Below is a small trained network, with its code and all its weights. Each question gives an input and a target symbol and asks what happens when units are switched off, that is, made to give their printed mean instead of their output.

import numpy as np


def w(rows, s, z=0):
    codes = np.array(rows[::2]) - 128.0
    scale = np.full(codes.shape[1], s)
    scale[-1] = z or s
    return codes * scale


def f(y):
    return np.maximum(y, 0)


def softmax(a):
    e = np.exp(a - a.max(-1, keepdims=True))
    return e / e.sum(-1, keepdims=True)


def log_softmax(a):
    a = a - a.max(-1, keepdims=True)
    return a - np.log(np.exp(a).sum(-1, keepdims=True))


def net(x, mask):
    ids = ['ζηθλμξπτψω'.index(c) for c in x.split()]
    T = len(ids)
    res = E[ids] + P[:T]
    q, k, v = (res @ M[0].T for M in (Q, K, V))
    z = softmax(np.where(np.tri(T) > 0, q @ k.T / 4**0.5, -1e9)) @ v
    res = res + np.where(mask[0], z, O[0][:, -1]) @ O[0][:, :-1]
    y = f(res @ A[0][:, :-1].T + A[0][:, -1])
    res = res + np.where(mask[1:17], y, B[0][:, -1]) @ B[0][:, :-1]
    return log_softmax(res[-1] @ U[:, :-1].T + U[:, -1])


Q, K, V, O, A, B = {}, {}, {}, {}, {}, {}
E = w([
[153,177,106,190],'ζ',
[181,113,40,131],'η',
[122,91,133,140],'θ',
[86,170,34,105],'λ',
[106,250,153,38],'μ',
[101,168,199,126],'ξ',
[50,185,242,153],'π',
[182,188,125,101],'τ',
[142,192,111,232],'ψ',
[49,126,47,104],'ω',
],0.014)
P = w([
[112,2,156,63],'0',
[122,183,117,205],'1',
[120,178,116,215],'2',
[126,181,110,207],'3',
[123,176,112,200],'4',
[126,174,113,200],'5',
[120,178,119,203],'6',
[122,165,113,209],'7',
[114,160,119,207],'8',
[126,171,112,208],'9',
[123,178,122,200],'10',
],0.0068)
Q[0] = w([
[156,57,129,5],'h0',
[131,99,158,97],'h0',
[109,113,139,149],'h0',
[138,118,148,98],'h0',
],0.025)
K[0] = w([
[189,252,103,221],'h0',
[116,173,122,151],'h0',
[127,139,134,94],'h0',
[103,164,120,160],'h0',
],0.02)
V[0] = w([
[252,45,156,48],'h0',
[45,123,30,2],'h0',
[58,34,226,91],'h0',
[74,28,60,213],'h0',
],0.0062)
O[0] = w([
[221,40,102,62,147],'h0',
[73,123,50,31,185],'h0',
[27,56,237,90,255],'h0',
[115,1,51,211,200],'h0',
],0.0067,0.0034)
A[0] = w([
[178,47,55,167,141],'n0',
[160,14,121,89,132],'n1',
[76,33,90,175,108],'n2',
[172,46,197,172,127],'n3',
[26,124,53,150,108],'n4',
[125,184,116,205,96],'n5',
[118,90,135,73,254],'n6',
[127,60,174,111,189],'n7',
[38,119,109,170,98],'n8',
[181,174,85,137,141],'n9',
[206,127,70,114,186],'n10',
[166,208,54,144,123],'n11',
[254,152,225,129,171],'n12',
[81,92,182,131,142],'n13',
[105,117,136,79,75],'n14',
[183,103,96,131,111],'n15',
],0.0095,0.0065)
B[0] = w([
[68,175,65,49,243],'n0',
[182,119,244,156,183],'n1',
[33,131,55,83,231],'n2',
[60,167,145,160,194],'n3',
[165,26,207,178,248],'n4',
[52,124,91,86,254],'n5',
[253,191,64,93,239],'n6',
[152,177,52,135,201],'n7',
[143,77,94,176,231],'n8',
[132,120,214,126,204],'n9',
[154,71,156,185,205],'n10',
[88,138,218,34,246],'n11',
[125,166,226,207,184],'n12',
[183,141,113,200,209],'n13',
[112,89,154,117,139],'n14',
[88,119,109,94,149],'n15',
],0.017,0.0052)
U = w([
[103,140,123,166,255],'ζ',
[154,126,74,34,75],'η',
[157,156,2,146,149],'θ',
[185,38,135,139,171],'λ',
[171,198,113,73,85],'μ',
[179,150,123,218,111],'ξ',
[183,131,143,247,106],'π',
[217,133,184,180,65],'τ',
[39,129,139,186,91],'ψ',
[175,36,88,153,51],'ω',
],0.0056,0.0068)

Each question gives the input, a string of symbols that net reads in full, and the target symbol t.
The units are the heads (4 rows each of Q, K, V and O) and the neurons (one row each of A and B). Each row of codes is followed by its name. A weight is (code - 128) times the scale printed after its matrix; where a second scale follows, it is the last column's (O, A, B and U).
mask holds one flag per unit, heads first, then neurons. A switched-off unit (its flag False) gives its mean, the last column of its rows in O or B, instead of its output. The means were averaged over made-up inputs and are rounded, as every weight is.
A unit's drop is (log p(t) with every unit on - log p(t) with that unit switched off) / (log p(t) with every unit on - log p(t) with every unit switched off).
The circuit of an input: a set's keep is (log p(t) with only the set's units on - log p(t) with every unit switched off) / (log p(t) with every unit on - log p(t) with every unit switched off). Starting from the 12 units with the biggest drops (on a tie, the unit counted first), units are removed one at a time, each time the one whose removal leaves the highest keep (on an exact tie, the one counted first), for as long as the keep stays at least 0.8.
circuit, biggest first: the units of the circuit, biggest drop first
k most important neurons: the k neurons with the biggest drops, biggest first
drop of u: that unit's drop, to one decimal
input μ ψ ψ π θ θ ξ μ, target μ: circuit, biggest first : (h0 n4 n8)
input τ π θ ψ μ ψ ξ τ, target τ: circuit, biggest first : (h0 n12 n2 n9)
input μ μ η ζ, target μ: circuit, biggest first : (h0 n11)
input ω ψ μ ψ η θ μ θ, target θ: 2 most important neurons : (n2 n6)
input ψ ω θ η ζ ψ η τ ζ, target ψ: 3 most important neurons : (n6 n5 n11)
input μ λ λ ψ π ψ η, target μ: circuit, biggest first : (h0 n11)
input ψ θ μ λ ξ ψ π ζ, target ψ: circuit, biggest first : (h0 n6 n5)
input λ λ ψ θ θ ξ ζ, target λ: 2 most important neurons : (n4 n3)
input ξ λ π, target π: circuit, biggest first : (n13 n0 n11)
input ζ ζ ψ μ ψ η, target η: circuit, biggest first : (n0 n11 h0)
input π ξ θ ψ π, target π: circuit, biggest first : (n13 h0 n0)
input η ψ ω μ ζ, target η: circuit, biggest first : (h0 n0 n11)
input θ ψ θ ψ ξ ψ ψ ψ μ, target θ: circuit, biggest first : (h0 n11 n4 n6)
input μ ψ ψ ζ ω ξ π ψ θ μ ω, target λ: 2 most important neurons : (n4 n0)
input θ τ μ η ψ π, target θ: most important neuron : (n7)
input θ ψ θ, target θ: drop of n7 : 0.3
input ψ ξ ω ψ η ψ ψ ψ, target ψ: drop of n6 : 0.2
input θ λ τ η ω ξ μ ψ ξ, target θ: drop of n12 : 0.1
